Below are the code and all the weights of a small trained network. Each question names an input and a class and asks about switching units off, where a switched-off unit gives its printed mean instead of its output.

import numpy as np


def w(rows, s, z=0):
    codes = np.array(rows[::2]) - 128.0
    scale = np.full(codes.shape[1], s)
    scale[-1] = z or s
    return codes * scale


def norm(h):
    return h / np.sqrt((h * h).mean(-1, keepdims=True) + 1e-5)


def f(y):
    return np.maximum(y, 0)


def log_softmax(a):
    a = a - a.max(-1, keepdims=True)
    return a - np.log(np.exp(a).sum(-1, keepdims=True))


def net(x, mask):
    res = np.array(x, float).reshape(1, 8) / 4 @ E
    u = 0
    for l in range(2):
        y = f(norm(res) @ A[l][:, :-1].T + A[l][:, -1])
        res = res + np.where(mask[u : u + 10], y, B[l][:, -1]) @ B[l][:, :-1]
        u += 10
    return log_softmax(norm(res)[-1] @ U[:, :-1].T + U[:, -1])


A, B = {}, {}
E = w([
[128,128,125,128,131,130,128,127,130,128,128],'x0',
[116,24,153,131,121,137,60,122,118,147,109],'x1',
[157,112,138,244,151,120,145,137,131,104,148],'x2',
[127,126,126,127,129,126,130,130,128,129,128],'x3',
[125,127,126,128,128,131,130,126,129,130,128],'x4',
[128,128,128,127,130,130,128,126,127,127,127],'x5',
[123,126,124,128,132,128,131,127,129,131,128],'x6',
[126,150,107,155,133,124,113,94,141,138,3],'x7',
],0.0074)
A[0] = w([
[125,6,136,121,127,126,85,130,122,134,111,229],'L0N1',
[136,137,129,185,115,130,116,137,139,106,99,1],'L0N2',
[140,102,135,233,125,124,131,142,131,111,221,87],'L0N3',
[131,113,102,179,151,117,135,153,143,117,109,23],'L0N4',
[123,117,145,217,127,137,155,126,110,127,120,11],'L0N5',
[145,147,120,122,128,127,111,132,138,116,43,92],'L0N6',
[132,126,139,102,113,91,132,135,125,151,148,140],'L0N7',
[121,106,134,72,122,146,127,148,122,113,218,200],'L0N8',
[126,109,117,95,127,121,124,128,132,117,107,87],'L0N9',
[159,134,157,123,115,153,107,143,110,92,120,85],'L0N10',
],0.012,0.0026)
B[0] = w([
[87,96,138,133,114,225,1,121,167,86,153,252],'L0N1',
[192,156,122,109,137,68,82,120,156,129,124,165],'L0N2',
[81,83,164,65,135,200,198,179,80,114,188,245],'L0N3',
[175,185,144,142,101,95,95,61,127,135,120,166],'L0N4',
[183,140,89,200,135,54,82,123,150,157,106,190],'L0N5',
[81,107,147,98,79,159,158,130,78,179,137,199],'L0N6',
[142,150,135,179,143,129,130,132,119,123,113,158],'L0N7',
[207,159,104,191,127,54,81,88,144,142,82,228],'L0N8',
[103,129,151,205,106,128,150,95,74,235,102,158],'L0N9',
[114,105,111,100,120,85,146,126,128,146,133,135],'L0N10',
],0.0088,0.011)
A[1] = w([
[106,119,140,88,138,108,246,141,91,164,115,92],'L1N1',
[173,193,115,163,109,123,88,108,158,114,134,84],'L1N2',
[184,169,118,121,154,40,171,126,152,117,104,76],'L1N3',
[126,163,126,85,152,110,205,162,134,127,164,72],'L1N4',
[59,107,114,72,125,163,85,126,201,94,108,63],'L1N5',
[130,129,135,134,159,106,101,126,151,113,95,66],'L1N6',
[149,158,108,137,109,51,200,130,102,182,100,142],'L1N7',
[109,97,131,158,132,108,77,142,192,117,107,3],'L1N8',
[58,190,112,82,102,158,165,117,154,122,117,78],'L1N9',
[93,105,173,68,92,163,133,175,123,130,151,91],'L1N10',
],0.013,0.0019)
B[1] = w([
[231,189,112,105,58,96,58,209,116,145,153,208],'L1N1',
[148,87,138,180,141,91,74,94,158,136,107,238],'L1N2',
[62,149,94,149,182,134,226,122,142,123,83,224],'L1N3',
[147,147,151,161,35,100,122,108,68,178,89,196],'L1N4',
[153,177,112,164,129,80,248,153,92,154,105,207],'L1N5',
[146,144,145,124,121,122,117,120,130,169,175,155],'L1N6',
[108,132,90,93,211,142,180,180,176,60,159,254],'L1N7',
[183,122,145,44,129,53,108,105,122,159,156,193],'L1N8',
[92,54,151,83,160,169,47,85,163,134,137,187],'L1N9',
[68,141,116,131,158,144,188,95,154,69,95,206],'L1N10',
],0.013,0.01)
U = w([
[122,159,76,166,219,87,185,138,184,99,101,252],'0',
[182,98,154,160,119,80,33,74,138,165,128,213],'1',
[183,185,136,147,56,116,168,196,66,124,158,74],'2',
[96,70,167,136,147,199,153,143,111,40,203,55],'3',
[124,156,98,10,123,171,71,193,160,121,133,2],'4',
[44,123,143,118,86,184,150,86,94,173,60,55],'5',
],0.011,0.00099)

Each question gives the input, the list of numbers given to net, and the class t.
The units are the neurons (one row each of A and B). Each row of codes is followed by its name. A weight is (code - 128) times the scale printed after its matrix; where a second scale follows, it is the last column's (A, B and U).
mask holds one flag per neuron, layer by layer. A switched-off neuron (its flag False) gives its mean, the last column of its row in B, instead of its output. The means were averaged over made-up inputs and are rounded, as every weight is.
A unit's drop is (log p(t) with every unit on - log p(t) with that unit switched off) / (log p(t) with every unit on - log p(t) with every unit switched off).
The circuit of an input: a set's keep is (log p(t) with only the set's units on - log p(t) with every unit switched off) / (log p(t) with every unit on - log p(t) with every unit switched off). Starting from the 12 units with the biggest drops (on a tie, the unit counted first), units are removed one at a time, each time the one whose removal leaves the highest keep (on an exact tie, the one counted first), for as long as the keep stays at least 0.8.
units of the circuit, in order: the units of the circuit, biggest drop first
most important unit: the unit with the biggest drop
k most important neurons: the k neurons with the biggest drops, biggest first
k most important neurons of layer l: the k neurons of layer l with the biggest drops, biggest first
drop of u: that unit's drop, to one decimal
input [-4,6,8,4,-5,0,-6,-5], class 3: most important unit	L0N3
input [5,-7,1,4,-4,-8,8,-5], class 2: units of the circuit, in order	(L0N1; L1N4)
input [5,-7,-1,3,8,-8,5,1], class 4: units of the circuit, in order	(L0N8; L0N1; L1N9; L1N1)
input [-4,-2,-4,5,5,-4,7,-8], class 0: units of the circuit, in order	(L0N8; L0N1; L1N3)
input [7,-1,-6,-7,8,-6,7,2], class 4: 2 most important neurons of layer 1	(L1N1; L1N9)
input [-7,1,6,-4,-2,-5,6,1], class 1: 4 most important neurons	(L0N5; L0N4; L0N2; L1N7)
input [-1,-6,6,1,8,4,-7,-1], class 2: 3 most important neurons	(L0N3; L0N1; L0N8)
input [-2,-5,-4,7,8,0,-3,7], class 4: 3 most important neurons	(L0N1; L1N1; L1N9)
input [6,-4,-4,-2,8,7,-2,1], class 4: 2 most important neurons	(L0N1; L0N8)
input [3,4,-8,-1,4,-1,4,-1], class 1: 2 most important neurons	(L0N3; L0N8)
input [8,-1,-8,2,-7,6,-5,-8], class 0: 2 most important neurons	(L0N1; L1N3)
input [1,-2,0,6,4,3,-7,4], class 4: 2 most important neurons of layer 0	(L0N6; L0N1)
input [6,0,8,-5,-3,-2,-6,-7], class 2: units of the circuit, in order	(L0N3; L0N1; L1N1)
input [2,-2,-5,-2,4,7,4,-6], class 0: most important unit	L0N1
input [-2,-5,4,-4,-1,-6,8,0], class 2: 3 most important neurons	(L0N3; L0N8; L0N1)
input [8,-8,-6,6,-7,4,-7,7], class 4: 2 most important neurons	(L0N1; L1N9)
input [2,0,-3,-4,-1,-4,6,5], class 4: 2 most important neurons	(L0N1; L1N1)
input [3,0,3,1,-4,1,5,-8], class 2: 3 most important neurons of layer 0	(L0N3; L0N1; L0N8)
input [-5,-8,8,4,-6,-5,-2,-3], class 2: 2 most important neurons of layer 0	(L0N3; L0N1)
input [2,2,1,7,-7,7,4,-2], class 3: most important unit	L0N3
input [0,-5,-6,7,-5,6,3,6], class 4: 2 most important neurons of layer 1	(L1N1; L1N9)
input [-3,2,0,-4,7,-3,2,0], class 1: 2 most important neurons of layer 0	(L0N3; L0N6)
input [-5,6,-1,-1,8,3,-3,8], class 5: 2 most important neurons	(L0N6; L0N8)
input [2,3,-1,-5,-4,-2,-5,7], class 5: 2 most important neurons	(L0N6; L0N8)
input [2,7,2,5,8,-3,0,-3], class 3: drop of L1N5	0.1
input [-7,-8,7,-6,-8,-6,3,-2], class 2: drop of L0N3	2.1
input [-1,-5,3,0,2,-1,0,-2], class 2: drop of L1N9	0.0
